Each row was made from one small tree. Brackets hold a mark, then the marks that hang from it, in the order of their numbers. Every link used is in the known rows. Write each row's tree.
Known rows:
(K_527 (K_158 K_451) K_212 K_335 K_350): [-40   5 -62 -33  10  -9 -15  15 -43  15 -32  -1 -26   7  -3   6 -10  -7
   2  -1 -16 -22 -34  11  23 -14 -43  -1  22 -13  15   5  26   2 -21  12
 -31]
(K_527 K_158 (K_335 K_524)): [-33  10 -33   8 -13 -18  -3   4 -17  13  -7   5 -15   2  -6  -1 -15  -3
   1  13  -6   1  -5  12   9 -17  -9  -7  -2 -18  19   4  16 -15  -2  -1
 -24]
(K_212 (K_527 K_158 (K_335 (K_524 K_451)) K_350)): [-35  21 -43  -6  -8  -5   2   4 -35  17  -7  -4 -14   9 -29 -12  -7 -11
   1   6  -8 -17 -14   1  19 -15  -4  -8   8  -9   2   0  23   2  -1  13
 -26]
(K_317 K_449 K_572): [-17   6   6   8  19   4  23  -3  -9   6  13  -6  -6  -3  10   8  11  -4
   4  14   1  19 -17   4   4  26   2  -3   6   0  14  12  -2   7   9  -7
  -6]
(K_350 (K_974 (K_524 (K_261 (K_212 K_527))))): [-11   7  -6   9  14   4   0   0  16  -5  15  -6  12  -1 -12  -6  26 -15
   6  18 -15 -14  -1  -3  14 -15  -8  -2  -1  -7 -18  -4  -9 -11   8   3
 -10]
(K_212 (K_527 (K_158 K_451) (K_335 K_524))): [-44  10 -34 -17 -12  -5   0   4  -8  22  -7  -2 -21  10 -20 -12  -1  -7
   3  10 -20  -9 -16   8   9 -15  -7  -5   3 -12  18 -15  17 -14   1   2
 -24]
(K_524 K_261): [  4   4 -10   4  10   1 -10   1   7  -6   3  -6   9  -3   0   7   5  -5
   4   1  -8  -4  -5  -6   1   3   2  -3  -2   4 -12  -5   0  -4  10   8
   2]
(K_527 K_212): [  0   1  -9 -15  10  -6  -5   9   0  -1  -7  -2 -12   9   2   1   4  -1
  -3   0  -4  -9 -13  -3   7  -1 -13   2   9   1 -10  -2   5   2  -6   0
  -5]
(K_335 K_527): [  0   3   5 -14 -12   1   1   3   3 -17   4  -5  -4   3 -13  -7   8  -6
   0  -4  -3  14  -9   2  -3  -3   6   2  -7   3  -5 -12  -5   1  10   6
  -1]
(K_212 (K_527 K_158 (K_335 (K_524 K_317)) (K_350 (K_572 K_451)))): [-25  27 -61 -12   2   5   7   3 -34  15 -17  -2 -32   9 -24 -12  -9 -14
  14  29 -10  -8 -16 -19  26  -8 -10   2   0  -3   2  12  18  -5  -8  15
 -41]
(K_572 (K_350 K_974) K_451): [  5 -11 -14   1   8 -20  -6  -7  -9  -3   0   3  12  12   1   5  -1 -17
  11  20 -13 -21  12 -19   8  -1 -10 -11 -24  16   9  12 -14  -1 -12  13
 -26]
(K_158 (K_212 (K_527 (K_335 K_524) (K_350 K_572 K_974))) K_451): [-46   5 -42 -37 -12  12  25   6 -23  10 -13 -19 -18  -1 -18 -11   5 -14
  16  29 -41  -8 -13  -9  12 -15 -27 -13  27 -11  26  -6  -3 -15 -10  19
  -5]
(K_527 (K_158 K_212) K_335 (K_350 K_572)): [-26  11 -58 -25   0  20   5  11 -47   2 -16   4 -22  -8  -7   0 -15  -8
  16  19 -14 -11 -21  -5  26 -15 -32  -2  24 -14  13  15  12  -3 -17  14
 -18]
(K_212 (K_527 (K_158 K_451) (K_350 K_974))): [-29  11 -30 -18   0   4   1   5 -18  12  -7  -6  -6   8 -16 -12  -4 -10
   4  -8 -16 -21  -5   0  13 -22 -21  -5   7  -5   6  -4   3  -3  -1  12
 -26]
(K_350 (K_572 K_451) (K_974 K_261)): [  0   4  -9  -1  -8   2  -4   1 -12 -11   6   0  12 -12  -3  -2   5 -17
  22  25 -18  -7  11 -27  13   8  -8  -1 -16   7   2  15 -21  -8  -1  13
 -18]
(K_212 (K_527 K_158 K_335 K_350)): [-29  20 -37 -11   4  12   0   5 -36  17 -10   2 -20  10 -19 -10 -12  -8
  -1  -2   6 -23 -16   3  23 -16 -15  -4  16  -8   1   1  19   1  -4   8
 -34]
(K_158 (K_212 K_527) K_451): [-18 -11 -11 -44  -1  26   9   0  17   9  -2 -15 -11   9 -18  -8  16  -5
   8   1 -31  -8 -22   1   5   2 -13   3  15  -4   5 -30   4  -2  -4   7
  13]
(K_261 (K_212 (K_527 (K_335 K_524))) (K_572 K_350 K_451)): [-29   6 -30 -25  16  -2   3  12 -10  -3 -21   4 -41  24 -24   1  17 -22
  10  59 -14 -34 -25   2  38   3  -3 -10 -15   3   0 -12   9   8  -6  13
 -41]
(K_212 (K_527 K_158 K_335 (K_350 K_572 K_974))): [-26  30 -46  -7   1   8   3   8 -53   8  -6   4 -11   0 -14 -15 -14 -12
   9   9  -4 -22  -3 -14  27 -25 -25 -10  12  -3   6  15   1 -10  -7  10
 -40]
(K_158 (K_212 K_527)): [ -6  -2  -1 -25   2  27  12   0  13   4   6 -12 -11  10 -17  -9   9  -4
   4   2 -12 -10 -15  -3  10   0  -9   3  14  -5  -9 -21   2   0  -1   4
   8]
(K_524 (K_317 K_449) K_350): [ 13   8 -20   1  45   4  13 -16 -10  15   0   0   5  20  -1  13  10 -10
   3   0  11  16 -14  -2 -11  26 -17  17   7   3   6  31   0  20  -6   5
   0]
(K_317 K_524 (K_572 K_350 K_451)): [ -5  -6  -7 -10  21   3  29   4  -3   4   8   4  -7  10   1  12  19  -7
  11  34 -13   5  -9  -9   9  19   9 -17 -11  16  11  13   0   1   4   3
 -21]
(K_449 K_801): [ -2   7   2 -18   6  -4   5 -15   2   1   0  -8 -10   1   7   2  -7   1
   0   1  -7   8   1   1   8  -9 -13  15  -3   2  -5   3  -1   6   4   2
   6]
(K_335 (K_524 K_261)): [-11   5 -11  12  -4 -15   6   0  19  -3   2 -11  -1   1  -5   1   7  -5
   5  18 -17   6   2  -4  -6  -2  12  -9  -6  -5  -5  -3   2 -10  17   8
   5]
(K_212 (K_527 (K_158 K_451) (K_335 K_524) (K_350 K_572))): [-46  21 -54 -23  -9   6   9  11 -35  17 -19  -2 -27   2 -22 -14  -3 -11
  12  23 -24 -13 -17  -6  17 -18  -7  -9  15  -9  14   2  13 -10   0  13
 -27]
(K_317 (K_449 K_801) K_524): [-18  12  16 -10  21   0  55 -20 -11  10  18  -9  -9   6  12  13   8  -3
   2   4  -5  22  -7   7  12  22   2   3  18  -7  13  17  -1  20  13  -4
   3]
(K_317 (K_449 K_801) (K_524 (K_261 K_158 K_212)) (K_572 K_350)): [-25  17 -11 -23  63  16  39  -8  22   3  15 -14 -18  11  13  21  26 -16
  18  43 -17  10 -34   9  26  24  -8   0  -2   2   7  13  -2  19  12   5
 -17]
(K_212 (K_527 (K_350 K_572 K_974))): [-10  22 -16  -7   2  13  18   5 -28   0  -1  -4  -5   0 -11 -17   1 -10
   8  12  -6 -16   6 -22  12 -12  -6 -10  13   9  -6  12 -14  -3   2  12
 -17]
(K_350 (K_572 K_451) (K_974 (K_524 K_261))): [  1   3 -20  17   1  -5  -5  -2  -7 -16  17   3  19 -18  -1   3  19 -19
  26  35 -32  -7  14 -31  16  -4   0  -5 -14   4 -10  17 -12 -16   7   8
 -11]
(K_572 (K_350 (K_974 (K_524 (K_317 K_449)))) K_451): [  0 -11 -19  18  30 -19  12 -22 -15   7  11   0  16   6   1  10  17 -21
  17  33 -10  -4   4 -16   5  11 -12   5 -17   3   9  29 -12  10 -10  10
 -23]
(K_527 (K_158 K_451) K_212 (K_335 K_524) (K_350 K_974)): [-56   9 -65 -18  -6 -33  -2  12 -38  14 -28  -6 -21   5  -5   2 -14 -11
   1  12 -27 -14 -14   9  18 -31 -47 -13  17 -21  28  12  14 -14 -15  14
 -38]

Write each row's tree:
[ -6  -9 -14 -11  13   0  -6   3 -16  -6 -10   2  -5   8 -12  10  17 -15
  14  37  -3 -22 -11  -1  14  16  -5   1 -16   8  -7   4  -4  18   8  19
 -20]
(K_974 (K_261 (K_572 K_350 K_451)))
[-33  16 -31 -29   7  25 -14   9  -1  -1  -8  -5  -8  -7 -15 -12  11 -21
  22  30 -24 -19 -17  -4  23  -7 -27   3  -3 -11  15  -6 -13 -10 -14  13
 -26]
(K_350 K_572 (K_974 (K_261 (K_158 K_451) (K_212 (K_527 K_335)))))
[-16  11 -49   6  28 -19   2   0 -27   7 -16  -7 -10   5  -5  11   4 -11
   5  40  -3  -1 -11   0   0  -2 -12  -5  -7   0   8  10   5  -5   3  17
 -17]
(K_527 (K_335 (K_524 (K_261 (K_572 K_350)) K_317)))
[-25   6 -14 -37  15  29 -15  10  44   2 -12  -7 -24  12 -16 -10  15 -11
  10  11 -19 -20 -31  14  22  -3  -9   9  -5 -12   6 -31  12   4 -15   4
 -14]
(K_261 (K_158 K_451) (K_212 K_527))
[  5  -4 -16  -1  11  13  -3  -3  -3  -1   6  12  12  -2 -20   4  36 -19
  26  41 -15  -3  -4 -14   5  14   2  14   0   0 -16  28  -4   8  12  11
   0]
(K_974 K_261 (K_524 (K_350 (K_572 K_451))))
[ -2   3 -28  20  54  -2  14 -12 -19   3   6  -4   6  -2  -1  16  35 -16
  14  39  -1   2 -17   1   1  14  -5  12   0  -4 -12  23  -2  18  15  10
  -4]
(K_974 (K_524 (K_261 (K_572 K_350)) (K_317 K_449)))
[ 29  16 -44  -8  49   2 -21  -1 -20  -5  -5  -3  17   9 -14  16  23 -15
   7   5  -8  -3 -18  -7  -3  18 -20  15 -13  15 -22  14  10  17   3  20
  10]
(K_524 (K_261 K_572) K_317 K_350 K_451)
[ -6  12   7 -14  36   3  54 -21 -12  14  16   0  -5  20   6  18  14  -7
   5   6  -4  21  -8   7   6  27  -5   5  23   1  10  31   0  25  14  -1
   6]
(K_317 (K_449 K_801) (K_524 K_350))
[-13   9 -38 -17  11  -5  -6  13 -20   3 -19   3 -22  10  -4   1  -7  -3
   0  -4  -3 -18 -22   2  20 -14 -26   2  16  -7 -13  10  18   9  -8   8
 -26]
(K_527 K_158 K_212 K_350)
[-12  13  14 -13  19  -4  44 -20 -17   9  24 -11   5   3   6  13  14  -8
   4  -2 -14  22  -8   4  12  31   4   6  12  -2   8  14   5  27   6   0
  12]
(K_317 (K_449 K_801) (K_524 K_451))
[  8  12 -16  -7  34  11  15   6  -4   1  20  -2  19   5  -9  17  31  -9
   8  11 -19  14 -14  -6  -3  25   3 -10   2  17  -5  16   6   2  15   5
   9]
(K_317 (K_524 K_261 K_350 K_451) K_572)
[  8   2 -16   4  16   9   6   0  -8   0   5  17   7  -1  -8   1  27 -10
  17  30 -11   3   1 -10  -3  -5   2   8   9   2 -11  31  -3   2   8  -1
   9]
(K_974 (K_524 (K_350 K_572)))
[  5   6 -20   5   2 -18   3  -5   3   7   0 -14   6   1 -11  -2   6  -4
   1   7 -12  18   0  -5 -13   4   3   9 -16  -3   0   3   8   1  -5   8
   9]
(K_335 (K_524 K_317 K_451))
[ -1   0 -25  -2  33  -1 -13   6  -5 -14   0   3  11  -5 -13  12  42 -20
  15  42 -23 -23 -20   6  16   3   1   4 -13   0 -27   1   6  15   7  12
   3]
(K_974 (K_524 (K_261 K_212 (K_572 K_350)) K_451))
[-10  -7 -15 -12  25   6  -9   7 -11  -7  -4   5   4  -4 -22   7  49 -21
  17  48 -13 -20 -23  15  17   7  -2  13 -10 -10 -23   7   0  25   5  15
  -1]
(K_974 (K_261 K_212 (K_572 K_350)) (K_524 K_451))
[-19   8 -11  -6 -24 -16   6   6  12 -10   1  -4 -15   7 -20 -11   3  -8
   3  10 -14  19 -10   9  -2 -17  10   1 -15 -11   1  -9   5  -9  18   5
 -14]
(K_335 K_524 (K_527 K_158))
[ -9   1 -20   0  27  13 -17   5  -3  -5   5   8  17  -4 -26   7  42 -18
  19  32  -8 -11 -17  21  11   4  -9  22  -5 -15 -16  17  11  24  13  10
   3]
(K_974 (K_261 K_158 K_572) (K_524 K_350 K_451))
[ 20  14 -24  -6  11  -4  -8   2 -27  -7   7  11  31   2  -7   0  10 -16
  15   6 -21  -3  11 -24  -5   0 -13  -2  -9  19   1  27 -12   0  -9  11
   5]
(K_524 (K_350 K_572 K_974) K_451)
[-13  21  -7 -25  58  11  44  -8  -5  -3   7  -2 -17  20   3  28  30 -17
   9  27 -13   6 -27  14  27  29 -14   4  17  -1  -5  21   3  30  21   8
   1]
(K_317 (K_449 K_801) (K_524 (K_261 K_212 K_572) K_350))
[-10  10 -21 -24 -15 -26  -7  14   5 -13  -1  -7 -11  12 -24 -10  12 -12
   3   1 -28  10 -23   2   3 -10   2   5 -15  -6 -13 -14  16   1   6   9
 -11]
(K_335 (K_524 K_451) (K_527 K_158 K_212))
[-19  12 -37  -9  16  20  -3   7  -9  -7  -4  -2 -13  -6 -21   0  27 -23
  20  46 -22 -23 -22 -16  36   1   0  -1   7  -3 -23   2  10   1   0  14
 -18]
(K_974 (K_524 (K_261 (K_212 (K_527 K_335 (K_350 (K_572 K_451)))))))
[-33  11 -16 -24  52   5  36 -12  -5   5   6 -11 -11   8  10  24  24 -15
  18  29 -26   0 -25  16  23  20  -7   2   6  -4  16  10   2  26  19  11
  -9]
(K_317 (K_449 K_801) (K_524 (K_261 (K_158 K_451) (K_572 K_350))))
[-44  -5 -58 -34  -1  11  -3   5 -32  14 -23  -5 -20  -3 -11   6 -11  -7
   9   3 -24 -13 -29  14  20 -14 -41  -3  24 -21  26  -3  22   0 -20  15
 -14]
(K_527 (K_158 K_212 K_451) K_335 K_350)
[-35  -9 -43 -32  -5   9 -12   4 -13  13 -11  -1 -14  -2  -7   3  -8  -5
   8   3 -28  -7 -26  14  15 -10 -37   3   9 -21  28 -13  19 -10 -18   6
  -9]
(K_527 (K_158 K_212 K_451) K_335)
[-19  18 -58 -17   9 -16  -5  14 -25   9 -16  15 -25  18  -9   1  -3 -10
   8  28 -16  -9 -19  -5  12 -14 -26  -1   9  -5   6  23  16 -10  -9   4
 -28]
(K_527 K_158 K_212 (K_335 (K_524 (K_350 K_572))))
[-23  -3 -23  -5  23  11 -12  -6  27   4  -2 -13   8 -11 -11   0  27 -16
  15  25 -14   1 -12  15   7 -10 -33  23 -12 -27   6   3  -6  -3 -12   7
  -8]
(K_350 (K_974 (K_261 (K_158 K_451) K_212) (K_524 K_317)))
[-25  -4 -19   2  16   3 -16   2  30  -9   6  -7  12 -13  -2   3  24 -17
  14  21 -31 -10  -6   9  13 -17 -19   3  -9 -19   4  -6  -3 -10  -3   5
  -8]
(K_350 (K_974 (K_524 (K_261 (K_158 K_451) K_212))))
[  7  25 -33 -19  34   4  20  -1  18 -15  -2 -12 -11  17 -20   5  33 -26
  18  36 -20  30 -29 -12  -7  22  -1  10  -8   6 -10  15  -8   8  14  20
   0]
(K_335 (K_524 (K_261 K_212) (K_317 K_449) (K_350 K_572)) K_527)
[-13  13 -12  -5  47   4  35   2  -6 -10  13   6  -1  19  -3  29  31 -27
  13  29 -17  -6 -18   4  30  36 -13 -15   5   0   5  22  -4  18  11   9
 -19]
(K_317 K_449 (K_524 (K_261 K_212 (K_572 K_451)) (K_350 K_974)))
[  2  10 -27   2  25  -7  13  -2  10  13  -6  -4 -10  13  -7   4  13  -3
   3  26  -2  29  -7  -3 -17   2  -9   7  -7   4   6  22   3  -7   6   3
   0]
(K_335 (K_524 (K_317 K_572) K_350))
[-11  23 -33 -16   4  21   7  10 -25   5  -6   5 -18   4 -16 -16  -2  -8
  12   8  -4 -18 -10 -14  20 -11  -2  -1  11   4 -13   7   5   4   4   9
 -24]
(K_212 (K_527 K_158 (K_350 K_572)))
[  2  -9 -12  12  13 -21  -2  -8 -20   2  12   4  32  -1  -4   1  19 -15
  10  19 -15 -13  14  -9  -6 -14  -6  -3 -11   5   0  21 -13   2  -4   8
  -4]
(K_572 (K_350 (K_974 (K_524 K_451))))
[-36   1 -51  -3  -2  -3  -1   0 -47   8   3  -3   8 -14 -15   1  -4 -14
  10  10 -18 -14  -9   8  24 -29 -41  -2  16 -27  11  15  13  -3 -18  12
 -14]
(K_527 (K_158 K_212) K_335 (K_350 (K_974 (K_524 K_451))))
[-20   7 -19 -36   7  19 -12  10  21   6 -10   2 -25  15 -17  -9  11 -10
   5   3 -19 -20 -28  10  21  -6 -11   7  -3  -7  -4 -26  12   2  -8   1
 -18]
(K_261 (K_212 (K_527 (K_158 K_451))))
[-24   4 -19 -23   8  30  -2   3  15   5   2 -10 -16   6 -17 -10  -1  -6
   8   8  -7 -15 -21   8  23  -9 -18   6  12 -18   9 -21  12  -1 -13   3
 -11]
(K_261 (K_158 (K_212 (K_527 K_335))))
[ -9 -10 -22  -3  25  30  -2  -9  29   6   5 -15   4 -10 -18  -1  28  -8
  17  24  -4   8 -20  13   4   0 -21  34   3 -32 -10   1   5   7  -3   8
   8]
(K_974 (K_261 (K_158 K_212)) (K_524 K_317))
